Below are the code and all the weights of a small trained network. Each question names an input and a target symbol and asks about switching units off, where a switched-off unit gives its printed mean instead of its output.

import numpy as np


def w(rows, s, z=0):
    codes = np.array(rows[::2]) - 128.0
    scale = np.full(codes.shape[1], s)
    scale[-1] = z or s
    return codes * scale


def f(y):
    return np.maximum(y, 0)


def softmax(a):
    e = np.exp(a - a.max(-1, keepdims=True))
    return e / e.sum(-1, keepdims=True)


def log_softmax(a):
    a = a - a.max(-1, keepdims=True)
    return a - np.log(np.exp(a).sum(-1, keepdims=True))


def net(x, mask):
    ids = ['ΛΞαβδεζηπστφω'.index(c) for c in x.split()]
    T = len(ids)
    res = E[ids] + P[:T]
    u = 0
    for l in range(2):
        q, k, v = (res @ M[l].T for M in (Q, K, V))
        z = softmax(np.where(np.tri(T) > 0, q @ k.T / 3**0.5, -1e9)) @ v
        res = res + np.where(mask[u], z, O[l][:, -1]) @ O[l][:, :-1]
        u += 1
        y = f(res @ A[l][:, :-1].T + A[l][:, -1])
        res = res + np.where(mask[u : u + 4], y, B[l][:, -1]) @ B[l][:, :-1]
        u += 4
    return log_softmax(res[-1] @ U[:, :-1].T + U[:, -1])


Q, K, V, O, A, B = {}, {}, {}, {}, {}, {}
E = w([
[92,65,75,183,172,221,140,154,91],'Λ',
[119,142,152,107,137,98,138,215,117],'Ξ',
[87,168,181,65,166,121,104,79,100],'α',
[146,207,116,85,141,114,191,70,116],'β',
[75,75,106,141,190,122,116,105,116],'δ',
[150,154,114,109,140,224,123,10,63],'ε',
[144,151,163,87,124,204,125,150,91],'ζ',
[113,120,140,75,168,126,134,128,147],'η',
[23,147,147,99,124,93,127,86,55],'π',
[118,162,88,152,146,74,210,156,147],'σ',
[136,148,103,125,142,154,157,131,124],'τ',
[164,116,125,124,94,116,137,129,45],'φ',
[114,100,174,88,162,142,97,134,92],'ω',
],0.011)
P = w([
[87,141,142,141,204,141,199,129,81],'0',
[150,92,110,145,67,106,89,117,177],'1',
[121,214,161,190,174,149,76,157,79],'2',
[126,109,104,66,165,127,193,127,76],'3',
[142,105,152,175,47,109,101,104,175],'4',
[117,214,154,187,162,158,66,167,75],'5',
[154,106,51,47,161,113,160,148,68],'6',
[133,114,192,200,36,113,117,90,176],'7',
[106,220,143,189,158,168,47,188,85],'8',
[181,111,11,40,154,99,138,165,54],'9',
[125,119,221,224,20,118,124,77,178],'10',
],0.012)
Q[0] = w([
[134,181,121,161,222,119,97,121,151],'0.h1',
[156,98,156,152,148,41,160,127,104],'0.h1',
[128,104,142,38,3,85,115,92,200],'0.h1',
],0.025)
K[0] = w([
[103,76,63,87,115,51,92,112,32],'0.h1',
[150,66,129,121,187,79,116,140,236],'0.h1',
[107,128,229,249,21,126,122,62,196],'0.h1',
],0.019)
V[0] = w([
[99,80,89,160,72,163,137,177,119],'0.h1',
[118,95,141,154,104,52,127,131,6],'0.h1',
[25,183,98,92,70,122,106,127,130],'0.h1',
],0.015)
O[0] = w([
[217,137,201,141,181,17,150,159,120,107],'0.h1',
[108,45,151,102,115,202,234,112,113,253],'0.h1',
[166,52,67,102,2,163,160,192,125,100],'0.h1',
],0.0064,0.0053)
A[0] = w([
[112,154,110,126,99,149,69,121,135,85],'0.n1',
[41,77,98,133,110,52,145,145,186,58],'0.n2',
[94,107,147,68,79,91,80,154,163,2],'0.n3',
[135,160,118,95,133,101,147,103,253,5],'0.n4',
],0.022,0.0049)
B[0] = w([
[144,142,63,151,136,129,164,143,207,251],'0.n1',
[183,100,101,228,226,149,175,106,73,217],'0.n2',
[78,142,194,126,174,62,160,121,106,187],'0.n3',
[26,101,91,117,12,97,84,115,7,178],'0.n4',
],0.013,0.0029)
Q[1] = w([
[132,54,124,180,44,31,138,70,202],'1.h1',
[81,232,62,4,189,220,126,189,18],'1.h1',
[147,124,68,131,178,130,129,106,125],'1.h1',
],0.039)
K[1] = w([
[85,151,168,208,62,95,118,85,161],'1.h1',
[121,153,38,3,186,97,132,163,66],'1.h1',
[144,105,86,117,151,124,106,94,144],'1.h1',
],0.041)
V[1] = w([
[120,26,162,133,171,151,31,35,112],'1.h1',
[77,48,122,128,163,62,160,196,203],'1.h1',
[164,183,88,139,154,75,198,9,118],'1.h1',
],0.014)
O[1] = w([
[94,183,105,105,92,155,147,255,131,148],'1.h1',
[109,163,163,127,66,178,106,116,100,106],'1.h1',
[103,71,187,93,113,98,106,124,192,249],'1.h1',
],0.009,0.011)
A[1] = w([
[140,214,111,149,190,144,63,142,86,2],'1.n1',
[133,161,189,140,140,143,145,140,95,69],'1.n2',
[143,202,114,189,127,105,4,137,148,89],'1.n3',
[158,194,134,167,189,107,47,113,123,138],'1.n4',
],0.025,0.01)
B[1] = w([
[10,23,140,96,44,10,195,139,187,181],'1.n1',
[146,189,58,82,159,103,91,89,151,254],'1.n2',
[168,202,157,141,129,123,228,76,176,202],'1.n3',
[196,113,128,189,162,183,19,135,27,209],'1.n4',
],0.014,0.0061)
U = w([
[76,92,151,48,254,174,225,86,44,175],'Λ',
[239,46,154,25,30,158,153,165,89,255],'Ξ',
[164,48,33,96,51,155,99,70,80,126],'α',
[179,45,71,171,142,61,156,157,78,73],'β',
[112,102,215,83,85,183,100,84,147,77],'δ',
[170,142,133,142,84,124,203,122,133,100],'ε',
[183,120,155,152,116,173,104,130,114,145],'ζ',
[171,97,141,155,165,97,130,230,166,114],'η',
[169,129,119,107,132,61,95,111,141,51],'π',
[179,64,78,140,109,159,98,106,223,79],'σ',
[92,118,143,115,75,97,123,145,95,109],'τ',
[133,91,27,175,75,211,142,137,130,117],'φ',
[160,161,129,72,50,155,72,163,140,149],'ω',
],0.0055,0.0062)

Each question gives the input, a string of symbols that net reads in full, and the target symbol t.
The units are the heads (3 rows each of Q, K, V and O) and the neurons (one row each of A and B). Each row of codes is followed by its name. A weight is (code - 128) times the scale printed after its matrix; where a second scale follows, it is the last column's (O, A, B and U).
mask holds one flag per unit, layer by layer, with each layer's heads first. A switched-off unit (its flag False) gives its mean, the last column of its rows in O or B, instead of its output. The means were averaged over made-up inputs and are rounded, as every weight is.
A unit's drop is (log p(t) with every unit on - log p(t) with that unit switched off) / (log p(t) with every unit on - log p(t) with every unit switched off).
The circuit of an input: a set's keep is (log p(t) with only the set's units on - log p(t) with every unit switched off) / (log p(t) with every unit on - log p(t) with every unit switched off). Starting from all 10 units, units are removed one at a time, each time the one whose removal leaves the highest keep (on an exact tie, the one counted first), for as long as the keep stays at least 0.8.
units of the circuit, in order: the units of the circuit, biggest drop first
unit that matters most: the unit with the biggest drop
top k neurons: the k neurons with the biggest drops, biggest first
k most important neurons of layer l: the k neurons of layer l with the biggest drops, biggest first
input ω φ Ξ φ Ξ ζ ω φ φ, target τ: units of the circuit, in order	[1.n1, 1.h1]
input τ ζ τ η ζ φ, target ε: units of the circuit, in order	[1.n3, 0.h1, 0.n1, 1.h1]
input η β α, target ε: units of the circuit, in order	[1.n3, 0.h1, 0.n1]
input ζ ε Ξ, target β: top 2 neurons	[1.n1, 1.n4]
input ζ ω Ξ Λ η η, target π: unit that matters most	1.n2
input φ φ ω Ξ φ ε, target α: top 2 neurons	[1.n4, 1.n1]
input ω φ ε ω τ δ τ Λ η, target ζ: units of the circuit, in order	[1.n4, 1.h1, 0.h1]
input τ τ Λ, target ζ: top 2 neurons	[1.n4, 0.n4]
input η φ ω, target ε: 2 most important neurons of layer 0	[0.n1, 0.n2]
input τ σ ε ω Λ η ζ φ η, target β: top 3 neurons	[1.n1, 1.n4, 0.n1]
input η δ ζ ζ φ ω, target β: units of the circuit, in order	[1.h1, 1.n1, 1.n4, 0.h1]
input φ η φ ω φ η δ Λ ζ, target ω: units of the circuit, in order	[1.h1, 1.n2]
input δ η η σ τ π ε δ φ, target η: units of the circuit, in order	[1.h1, 0.n1]
input δ η φ Ξ τ τ β π ε φ ω, target ω: units of the circuit, in order	[1.h1, 1.n2, 0.n1]
input φ Λ α δ ε Ξ, target ω: unit that matters most	1.h1
input φ η δ η τ τ ζ ζ φ, target β: units of the circuit, in order	[1.h1, 1.n1, 1.n4, 0.n1]
input δ φ ε φ τ, target ε: top 2 neurons	[1.n3, 0.n4]
input Ξ ε τ, target α: units of the circuit, in order	[1.h1, 1.n4, 1.n1]
input η φ φ, target ε: top 3 neurons	[1.n3, 0.n1, 1.n1]
input φ π ε ω α α η ω Ξ, target ε: units of the circuit, in order	[1.n3, 0.h1, 1.h1]
input η η η β φ α Λ φ φ, target π: top 3 neurons	[1.n2, 1.n1, 1.n3]
input σ π π, target δ: top neuron	[0.n2]
input φ Ξ η β Ξ Ξ π φ τ, target Ξ: units of the circuit, in order	[0.h1, 1.n2]
input β δ σ α π, target Λ: 2 most important neurons of layer 0	[0.n3, 0.n2]
